Here is a tiny trained network, its code and every weight. The questions are about switching its units off for an input and a class, where a switched-off unit gives its printed mean instead of its output.

import numpy as np


def w(rows, s, z=0):
    codes = np.array(rows[::2]) - 128.0
    scale = np.full(codes.shape[1], s)
    scale[-1] = z or s
    return codes * scale


def f(y):
    return np.maximum(y, 0)


def log_softmax(a):
    a = a - a.max(-1, keepdims=True)
    return a - np.log(np.exp(a).sum(-1, keepdims=True))


def net(x, mask):
    res = np.array(x, float).reshape(1, 8) / 4 @ E
    y = f(res @ A[0][:, :-1].T + A[0][:, -1])
    res = res + np.where(mask, y, B[0][:, -1]) @ B[0][:, :-1]
    return log_softmax(res[-1] @ U[:, :-1].T + U[:, -1])


A, B = {}, {}
E = w([
[246,172,2,102,144,161,116,174],'x0',
[45,186,69,194,79,108,82,202],'x1',
[127,134,131,118,129,127,122,129],'x2',
[124,136,129,125,134,125,132,125],'x3',
[143,125,92,186,110,103,63,23],'x4',
[99,69,75,89,187,22,115,161],'x5',
[122,125,123,117,128,131,122,124],'x6',
[132,118,166,174,240,186,23,161],'x7',
],0.0087)
A[0] = w([
[141,83,107,68,193,41,113,120,79],'n0',
[120,147,180,88,138,143,161,238,158],'n1',
[214,121,171,66,150,149,166,47,70],'n2',
[123,88,99,105,148,82,112,140,248],'n3',
[146,133,93,186,99,88,36,22,104],'n4',
[113,136,103,80,11,59,209,80,75],'n5',
[81,179,120,143,118,132,120,191,84],'n6',
[87,206,80,154,60,143,75,145,115],'n7',
[63,199,80,160,76,79,97,173,47],'n8',
[68,125,220,137,101,88,132,121,56],'n9',
[143,199,166,141,67,253,139,86,96],'n10',
[231,198,47,94,145,151,110,159,38],'n11',
[95,102,160,149,213,183,44,141,51],'n12',
[36,112,196,130,136,128,132,88,21],'n13',
],0.011,0.014)
B[0] = w([
[61,108,119,146,125,157,124,177,175],'n0',
[123,164,107,90,156,127,181,46,206],'n1',
[104,59,166,154,161,192,117,123,179],'n2',
[69,183,184,178,70,116,103,115,249],'n3',
[111,164,106,45,168,137,225,94,218],'n4',
[202,165,110,119,206,147,75,204,208],'n5',
[132,79,138,134,158,166,151,109,162],'n6',
[154,82,189,141,148,150,125,107,208],'n7',
[101,65,145,133,150,189,123,145,185],'n8',
[182,94,44,138,90,101,133,95,179],'n9',
[10,164,122,143,93,75,88,182,206],'n10',
[165,56,87,128,69,47,131,113,189],'n11',
[214,159,102,106,158,142,108,212,187],'n12',
[191,44,80,114,79,60,138,127,168],'n13',
],0.012,0.014)
U = w([
[153,19,54,129,82,77,165,116,54],'0',
[119,141,148,149,119,155,154,103,250],'1',
[174,151,115,117,191,157,122,201,71],'2',
[80,17,175,138,161,212,162,110,52],'3',
[115,150,155,146,104,143,148,88,228],'4',
[2,130,103,132,118,110,145,177,59],'5',
[90,161,92,71,178,147,245,61,73],'6',
[125,141,159,149,96,150,138,83,219],'7',
],0.0097,0.018)

Each question gives the input, the list of numbers given to net, and the class t.
The units are the neurons (one row each of A and B). Each row of codes is followed by its name. A weight is (code - 128) times the scale printed after its matrix; where a second scale follows, it is the last column's (A, B and U).
mask holds one flag per neuron, in row order. A switched-off neuron (its flag False) gives its mean, the last column of its row in B, instead of its output. The means were averaged over made-up inputs and are rounded, as every weight is.
A unit's drop is (log p(t) with every unit on - log p(t) with that unit switched off) / (log p(t) with every unit on - log p(t) with every unit switched off).
The circuit of an input: a set's keep is (log p(t) with only the set's units on - log p(t) with every unit switched off) / (log p(t) with every unit on - log p(t) with every unit switched off). Starting from the 12 units with the biggest drops (on a tie, the unit counted first), units are removed one at a time, each time the one whose removal leaves the highest keep (on an exact tie, the one counted first), for as long as the keep stays at least 0.8.
circuit, biggest first: the units of the circuit, biggest drop first
unit that matters most: the unit with the biggest drop
k most important neurons: the k neurons with the biggest drops, biggest first
drop when u is switched off: that unit's drop, to one decimal
input [-7,-2,-5,2,5,-5,-4,7], class 0: circuit, biggest first : [n13, n9]
input [2,-3,5,2,-8,-2,7,-3], class 6: unit that matters most : n1
input [7,-8,6,7,1,4,4,-2], class 3: 4 most important neurons : [n2, n0, n9, n13]
input [2,-8,2,5,8,5,2,-4], class 3: 3 most important neurons : [n2, n0, n1]
input [-2,-2,5,-2,8,6,-4,7], class 6: 2 most important neurons : [n4, n5]
input [-6,-7,7,4,-2,8,7,5], class 5: 3 most important neurons : [n0, n3, n7]
input [-6,7,-3,-5,3,4,5,7], class 2: 2 most important neurons : [n12, n11]
input [7,3,-1,0,8,-6,4,-1], class 6: 2 most important neurons : [n4, n13]
input [7,-1,-5,0,8,6,7,2], class 6: 3 most important neurons : [n4, n10, n13]
input [7,-5,0,0,-1,-7,-3,-2], class 0: 2 most important neurons : [n11, n3]
input [-7,7,-4,2,3,-7,7,-6], class 0: 2 most important neurons : [n9, n13]
input [-2,-4,-6,-6,7,-7,5,-2], class 5: 2 most important neurons : [n10, n1]
input [-1,-6,-2,-8,-8,0,-3,2], class 6: 3 most important neurons : [n1, n7, n8]
input [-8,-7,6,-6,-2,2,0,7], class 0: circuit, biggest first : [n13]
input [-4,2,0,0,6,1,-6,-7], class 2: 2 most important neurons : [n5, n1]
input [-1,-3,0,8,-7,2,5,-8], class 2: 2 most important neurons : [n5, n4]
input [3,7,1,-8,-8,2,-4,4], class 6: drop when n2 is switched off : 0.2
input [6,-2,-4,-1,0,6,1,-8], class 2: drop when n5 is switched off : 1.6
input [-8,-3,-6,-8,5,4,4,-1], class 0: drop when n6 is switched off : 0.0
input [6,4,1,0,-1,-2,1,-2], class 0: circuit, biggest first : [n11]
